Each row is followed by its class.
[ 12   8 -29  -5  22  -4 -31  47 -11  27   5  15  13  13   5 -17 -22  10
  15   1  12  10 -42  17   2   5 -23 -30  -9  42 -63   6   7  16  10 -57
 -65  35   8]
nisek
[ -8  26 -27 -20  -2  13 -22  21 -24  41 -11 -15  41   4  34  -3  -9 -13
   4   8  32  31  40  31 -27 -44  -9 -34  29  47 -25   8  13 -30 -64  26
  18  26 -19]
Pon
[-28 -19  -5 -11 -53  -4 -16 -17   1  17  24 -22  39  -9  46 -21  26 -32
 -21  15 -32 -35  10  10  30  22   7  -7 -26  -7 -35  16  14 -49  20 -35
  27 -51 -27]
zizev
[ -9  -7  16  -3   3   3 -20 -52 -87 -27  -6   5  46 -31  19  24  -6  36
   5  14  60  69 -13  26  22  27 -34 -32   8 -15 -36  26   8  32  28  33
  -2  52   1]
vopo
[ 29  23 -55  44   5  21  -5  24  17  19 -15   5 -27  -6  40 -10   2   0
  18  27  14 -15 -62  39 -43   1  32 -10 -15  25 -15 -24 -55 -27 -11 -22
 -50  53   7]
vuf
[-32 -30   8  29   0 -25  18 -52   5  -6  -9 -29   4   5  -1 -14 -23  31
 -25   4  11  -8 -14 -62 -37 -32 -34  20  10  -3 -11   6  50  -6 -26 -47
  -5  -8 -13]
Paku
[-31  -3 -45 -33  -1 -10   2   4  17  17  19 -27 -10  54  18 -16  13 -32
  35  -6 -11  -8 -19 -10  30 -31  -8  -3 -54   3 -15  31  13  -4   2  11
 -13  11  17]
Paku
[ 13 -36 -11  10   4 -14  22  25  22  -5   2  30   3 -17 -14 -28  32   2
 -23  46 -32  -1   9  -4   2  18  12  12 -20 -13 -43   0  30 -50   9 -75
  15 -22  -6]
vopo
[  4 -21  22  42  38 -16  18 -16  -9   4   8 -24  19  17 -22  12 -15  -2
  -3  12  25  21  23  12 -35  -4 -19 -19  23  18  -2  -5 -18  11 -47  70
  69  24 -16]
zizev
[-33 -11  35  14 -16 -11 -19  -9  34 -28   9  20 -33   6  10 -22  16  20
   9 -27  -8 -18 -16 -17  52 -25  14  19   2 -26   8   7 -47  11 -18   6
  11 -58  18]
Paku
[-19  -4 -15  84  13   0  17  39  35  -9  12 -37  31  45 -48 -25  10   6
  46   3   7 -34 -45  30 -48   2   3  -2   5  20 -10 -26 -30  30  -5  -5
 -15  18 -18]
voza
[ 20  28 -42  49   3  -6 -22  21   9  54  20  -9  -8  -9   7 -23   8 -22
  -2  12   2 -41 -26  12 -46 -17  32 -48  16  31 -32 -20 -51 -32 -50  20
  20 -12  25]
vopo
[ 31  -4  11 -22   2  28 -33  32   4  10  -9  49  24 -16  30   1  10  -1
 -11 -15  -2  35  51  22 -21   4 -15  -9  -4  38 -30 -22   4  -9  -7  11
  43  24  -2]
vapud
[  4   1  18  45 -10   1  35 -10   0  -8  13  24 -10 -12  -6 -35  59  -1
 -19  16 -10  13   1 -13  -8  25  22  10  17   0  15 -15   0   9  20   7
  58  24 -42]
med
[-29 -29 -17 -12   3   5  12 -25   9  30   8 -30  23  39  29   1  13 -15
 -13 -16  -9  -5  23  -4   4 -31 -13 -26  18  27   0   3  -2   5 -61   8
  29 -21  10]
nisek
[-11 -31  37  41  36 -23   8  31  49 -28   4  53  16 -29 -54  -3 -34  41
  48   7 -21   4  11 -23 -29  25  36  18  -5 -46 -17  -3 -21   6  24 -58
   3  -5  11]
voza
[  2 -22 -39  25  -4  19 -38  40   9  65 -13  30  50  10  17 -21  -2  24
  -3 -15   8  -7 -24  25 -52 -41  -6 -45  -5  56 -58 -10  -7 -28 -23 -67
 -23  13  25]
nisek
[ 16  33 -30  52 -21  -5  50  13  11  20  10  15  20  -1 -11 -22  51  32
  44  -2  -9 -35 -14 -12 -39  -6  43  -7  -3  -1  22 -32  18  10  18 -23
  19   0  44]
vapud
[  3  26   8  15 -39  24  15   9 -18  22 -13 -20   8   4 -14 -18  29  -8
  -3   7  24 -80 -20   2 -46   1   9   7   4  27  36 -43  19 -46  20  -1
  -1 -29 -47]
nisek
[  2  -2   2  33  10   8  32 -23 -14  13  -2  28  33 -17 -30 -29   2  41
  20  -6  24  -4  -7   6 -28  12  16  27  25  18  -3 -41  33   1  28 -11
  25  24 -24]
ret
[  9  -3  45 -17 -22  11   8 -10 -11  14  12  -6  24  24  43 -13   2   7
  30  -7 -22  -1   0  13  73 -43 -16 -56 -54  -8  11  56 -16   9   9  15
 -30  -2 -11]
Pon
[ 14   6 -40  17  -7  -9 -33  34   0  18  19 -14  34  -7  44 -21   3  20
 -32  13  13  32 -26  21 -25 -10  -2  -7  11  60 -38  -3 -32  23 -25   7
 -26  45  11]
Pon
[-12   4 -28 -13 -10 -13 -21   8  -2   2  40 -48   4  32  15   1   7 -13
  50  -6   1   5 -39  30  78  -6  21 -36 -22  -2   4  38 -63  12   0  63
  28  17  -6]
zizev
[ 13  -4  23  -4   2  -9  14   5  44 -38  13  14  24   5  26   7 -31  -1
   2   8  13  18   6  44 -23 -13  -1   1 -25  -3 -24 -14  -6  -6  -9 -38
  -5  17 -18]
zizev
[ 17 -23  47  40  32   7  39  -1  -4  11   0  27  -9   5   7   4  25  -3
   3  16   9 -21  -4  -4 -40  16   1 -42   7  18  30 -25 -19 -15 -29  -2
  47  19 -20]
nisek
[-19  -4  13  28  27   5  22 -14   8  16  -6  10  36   7 -83 -16  -2  29
  14  -9  24  14  13  11 -16   5   7  18  36  -8  -7 -12 -35  22 -15  38
  -4 -21 -12]
ret
[ -2 -23  -9  13  12 -10  19  13  -6  21 -14  -6 -18   3  12  -1   5  -2
 -16  29   5  -1  12   7  10  28 -17  -5  30  18 -17   1  -9 -32 -65   8
  35 -28 -14]
med
[-18  -8 -19  -3  15  -6 -14  56  26 -17  25 -15  15  51 -30  42   9  15
  49  39  -6  -7 -17   0   0 -19  14 -12 -51   3  14  14 -19  -8   7  -8
  22  40   6]
nisek
[ -9 -10 -11  29 -14   4  20   8  15   1  13 -17  20  15  -3 -24  36  -1
 -16 -18  -2  19 -17  45 -25  29  -8  25  22  32   6 -27  -4  15  -1  41
  20   4 -10]
zizev
[-32   3  46 -25   9  15   8  -1 -19  25  18  60  17  17 -19 -29   5  13
  44   4  22 -36 -23   0  15 -11   6 -12 -37 -17 -26   9  28 -14  56 -35
 -10   8 -12]
vopo
[  5  -7 -56  26  -8  23 -48  12 -25  20  -2  -3 -19  11 -10 -24 -44 -27
  46 -17  23 -26  -4  24   7 -15  17 -24  24 -18  -7  16 -11  -5  21  62
  56  34  11]
Pon
[ 49 -23  22  27  -7  14  24   8 -12  41  -5  -6  18  12  15 -30  17  -3
   7 -12  34 -44  26  -6 -22  -4  -4 -33  40  40   7 -42   3 -21 -45  -2
  33 -16  -2]
vopo
[ 32   7  31 -42  -6 -37   5 -12 -45  26  19 -78  19 -12  52   4 -11  -7
 -16  28  19 -21  15 -53   1   4 -35 -62   5  14 -20  28   5  16 -32  -7
 -47 -25  13]
Paku
[ -6   3  -3  -7 -10   3 -14  31  32  -4  40 -13 -37  27  -8 -22  -8  17
  62   1 -31  -8 -41   2  82 -19  27 -30 -14 -39   8  44 -50  34  29  10
 -36 -11  30]
voza
[ 13   0  15  42  28 -10  -1 -10  19  17  -1  25  -4   8 -50  19  -9  17
  -3  -2 -18 -18   4  -7   8  -4   9  11  19 -14 -10  13 -22 -19 -14 -15
  34  -8   2]
vuf
[ -3  17 -40  15   6  -3  38  19  22  -7  15  -1 -15  -5  -7  -2  32   9
 -11  44 -27  11 -22  23 -54  20  11 -11  10  -8   7   0  -2 -15 -17  27
  38   9   1]
Pon
[ -9 -15  23 -39  25 -12  -9   6 -13 -15  -1  18  18 -18 -11 -37   5  22
  17  33   2  10  -6   2  37 -12   2  28 -16   1 -85   9  37 -26  42 -60
 -31 -16 -22]
med
[ 26  24 -18  -2  12  12 -22  -2 -22  32   3 -45   4  12  22  10  26  -3
  25  29  11   3   4   4   9   0 -20 -48  19  41 -38   3 -31 -34 -50  51
  33  -1  -8]
Paku
[-14 -36  -9  30 -42 -14 -31  -3 -16  38  10 -38  53  -6  43  -6   7   9
  16  -3   2  -8  49 -43  -1  -6  -1 -59  27   7  -5   6 -10  -4 -57   7
  40 -40  33]
Paku
[  7  21 -22  -1  -9   3 -26 -29 -11 -17   8 -61  -2  -6  29   4  21 -44
 -17  37  23   1 -18  10 -45  -7 -18 -39 -18   8 -29   6  -7 -37 -25  31
  -6   7 -25]
ret
[-15 -25  52 -23 -14   8  -4  30  -8  20  -2  17  28 -19  -2 -30  33 -30
  -7  37 -29  -9  72  12  43  22  -2  -5   2  -3 -17  -1  27 -54 -13 -13
  11 -72 -33]
vapud
[ 17 -11  -4  35 -33  31   9  -3  -2  23   6  27  20 -12  19 -31  36  15
  18 -11 -16  13  41  -3   7  27  18 -14  28  -7  -6 -10   4   7  13   6
  56  10  16]
vopo
[-12  29   0   7  -1  10  -3  -5  14  25  10  22  16  10 -22   0   2  26
  27  14  14  -6  29 -44 -30 -20  14  -9   0  -5  -9  -6 -24   2 -10  21
  36   3  -4]
Paku
[-41   8  26 -12  -9   7   2  -4 -17 -33  18 -61 -19  20 -19 -32  36  19
  66  23 -13  -3 -37   1  55  -3  -2   8 -25 -38  -9  44  -1  15  42  67
 -22 -12   1]
vopo
[ 36   9 -35  15  13   3 -14  14 -38   2 -10 -50  -1 -16  26 -16   2  -6
  27  21   8   2 -13  47  18 -10   3 -43   4  22 -46   8 -42  14  -7  55
  -3   5   7]
voza
[ -6  -8  28 -44 -11  -2  13  31  33  12  12  15  25   8  28   6 -15  47
  15   4 -33  21  15  30  51 -51   4 -37 -24 -10 -15  42 -26  -4 -29 -32
  15 -11  -5]
Paku
[  0  19  -2  24   0  -9  52   8  55   7  26  15  12   5 -37 -42  21  13
  14  16  -3 -10 -24 -25 -69  22  15  23  -1 -15 -11 -12  23 -15  16 -25
  18  30 -23]
vapud
[ -2 -20 -25  -5 -33  18  25  19  31  -6  13  -3  14  31  13 -34  68 -24
  -6  14  12 -28  -6  44  -3   9  10   7   3   6 -18 -22  -1 -47 -16  -5
  48 -25 -14]
vopo
[ 31 -15 -22   5  -3   4 -11  58  43 -13   4  34  -9 -11  17 -24   8   6
 -46  19 -19  55  13  29 -26  -7  -8 -19   1  26 -33 -16 -17  -1 -44 -18
   6  11  -6]
vopo
[  1   7 -48  -9   2  11 -40   5   5   2  -3 -27 -10  -1  26  -4 -37  -1
  28 -10  11 -15  -9  -2 -25 -20   2   8   6  18 -25 -15  10  -5  -6  14
  14  27  19]
vapud
[-40  24 -26  13   3  -5  20   2  13  30  18 -12   9  -7  15  -4   4 -15
  -4  14 -12  -8   0 -36 -81  18  21  11  12  24  34 -15  23 -18 -20   3
  23  40 -28]
Pon
[  6  15  -5  -6   5 -16 -13  67  21   4  27 102  18 -17 -11  -7   7  17
  38  18  31  37 -10  27  -4  27  28 -38 -18  -1 -18 -10  -1 -34  -2 -47
  22  32 -10]
ret
[ 22  12 -27  15 -24  10   6 -19   6  10   9  -7  20   0  33 -28   3  11
  -9  -7  -5 -35 -26  -6 -26 -17   6 -10 -19  23  -7 -14 -10   7  17  -1
  -1   8 -15]
Pon
[-12  10  18 -19 -15   7   8 -10  28 -25  29 -29  17  53  25  -8  37  -7
  71 -16 -15 -62 -26   2  64 -27  17 -30 -47 -12  11  21 -46  -2   5  11
  18 -30 -22]
Pon
[ -4  -2   3   7  -9  -2  16 -33 -13  15   7 -49  18  26 -15  -8  32   5
   5 -10  12  10   0 -20  11 -19 -20 -54  21 -14   0  32 -28  21 -46  49
   1 -31  15]
vopo
[ -9 -16  -3   6  -5 -12 -20  -9   3  -5  12 -30   0 -10  28  -1  14  27
  -1  26 -14  20 -22  -1  47  -2 -10 -25  11   7 -14  16 -28 -18 -52  17
   2 -32   9]
vapud
[ 10  -8  21  22   7 -11  25  13  18  43 -14  45  40  -7 -42  -6 -25   0
 -15  11  23 -14  53 -14 -63 -15   2  -4  -4 -11  -8 -10   6 -37 -37 -12
  17 -20   0]
vapud
[ 37  32   1  -3 -24   1  32  18  57  -4  26 -22  40  15  10 -14  31   6
  17  10  -4  -5  14 -21 -31  13  10 -22 -15  -3 -13  -5 -42  17 -20  -6
   2   7 -15]
vapud
[-15 -18  46  25   5   2  26  10 -35 -25 -12  67   4  -1  -7  13  31  41
  23 -10   9  -8  -5  23  39   3  10   8 -42  -4  38  -6  -5  17  33  14
  65  18 -12]
vopo
[-25  -5 -20   9 -15  11  -3 -68 -20 -12  -5 -16  13 -15  26  -1 -11  25
  35  -8  28  26  -2  -8   7   0   6   9  17 -29 -11   6   5  -4  -2  42
  22  12  21]
vopo
[ -6 -29   1  20  34  11  16  -1  34 -28  -1  34  -3   3  -7   1  -8  18
  -2  21  -1  28  -4  13 -63  16 -19   8  -1   0 -31 -28  14 -10 -19 -17
  21  25   0]
vopo
[-26   3  17 -10  28  -1  14  12   3 -27  27   0   3  17 -10  -4  35  17
 114  -8 -23  30   2   9  63   8  33 -28 -19 -26  14  12 -27  33   8  57
  21   4  29]
vopo
[-12   7  13 -30   1   6  -5  19   4 -28  16 -17   9  33  -6   8   6 -23
  42   5  -7  -8  12  50  58 -13   3 -16 -27 -18  -5  11 -35  24  12  36
   0 -16  -8]
Paku
[ 11   2 -39  28  -3  -5  37  -1  -7  10   6  14  16  12  21 -23  29  10
 -14  11  16  27  -6   4 -47   8 -14  12 -11  44 -12 -34  46  20   9  -7
  14  43   1]
zizev
[-28 -41 -20  28  36   2  21 -13  -7   2 -10  20  -1 -10   5   2   8 -16
  17  19  14  -2  15  24 -17   6  30  -7  30  -9  -4 -20 -13 -19 -28  -3
  48  -4  15]
voza
[  7 -11  35  -2  19 -13   8  -1  -3 -28  -7  23  13   2 -39  19  -3  13
 -18  14  25  14  12   6  -3 -12 -21   8  -2 -14  -1   2  13  -4  -7  -6
  10  -6  -5]
vapud
[ 18  -1 -29 -13 -32  -4 -35  11  19  44  14 -53   8  14  57 -14   1 -52
 -37  -4   2 -43   3   9  -8 -21  -5 -11 -14  28 -47  29 -10 -46 -30 -29
   0   0   5]
ret
[  5  12 -87 -10 -16  -3 -44  44   0  10   8 -55  -7  20  21   1 -20 -31
  16  -5   5  11 -41  34   5  20 -16 -20  12  42 -27   3   2 -18 -21  12
   6  39 -27]
med
[ 36  13   0  31 -13  -6  20  -8 -38  18  20 -60   9  -9  28 -10  10   4
  37  18  13 -40 -24 -15 -12  14  27 -35  -7   9  17  -3 -16  17  37  17
  11  37   2]
zizev
[  7 -10 -18   5  15   5  31   3  23  -8 -16 -46 -30 -15  15   4  24  29
   9  10 -35   7 -20  -5  12  50  14  30  28   7   9  -7 -55   5 -24   6
 -12 -11   4]
Paku
[-53   3  48 -14   4   3  -2 -13 -11   2  34  55  19   3   1  -3  12  23
  37   6  -3  24   7  -2  46 -15  13 -29 -22 -26  12  27  -4  17  16  35
  62  23 -15]
vapud
[-33   7  -6 -72 -23  18   0  18   1   0   2 -37  -2  29  34 -20  67 -54
 -11  13   9 -44  16   4  29  16  -4  27  -4  16 -23   0   4 -21   3 -19
 -33 -60 -17]
voza
[  6 -12  19  49  55   3  11  -9   7  -8 -14  41  -5   4 -48   3 -17   0
  45  14  33 -32  21  -6 -34  18  12   9  11 -25 -35 -25 -41   4  -4  14
  16 -22  27]
voza
[  7 -18  19  14  -6   0 -17  48  19  10  24   3   7   8 -14 -22 -11 -12
  41  -8 -35 -13  -9  46  36 -32  39 -50 -32 -20   2  27 -43   0  30  -3
  22   6  -7]
zizev
[  3  -7 -48 -16 -25  11  -4 -53 -49  36   3 -28   7 -13  87 -14  18 -14
 -35  -5  69  -1 -17  13 -25   9 -12 -44  47  31 -13 -22 -13  11 -50  30
 -17  -9  44]
ret
[  6  -9   7   0  34 -16   4 -45 -18 -60   7 -24 -45   0  34  30  15  28
  14  33   1  15 -58 -23  -4  12 -33 -33 -29 -14 -21  12 -15  29  -2  24
 -11   0  33]
med
[-19  24  41 -41 -24   7  25  15  32 -49  45 -22 -18  50  12 -11  79  -6
  46  17 -18  -6 -30  38  58 -16  -1 -39 -16 -30   1  36  -9 -11   1  30
  60 -21 -35]
med
[-19   0  16   3 -11   0 -30 -44 -65  34  25 -54   8  19  52 -17  38   1
  15 -15  26 -31 -64  -1  38  -3 -28 -66   4  29 -26  28 -23  22   5  39
 -14 -17  21]
zizev
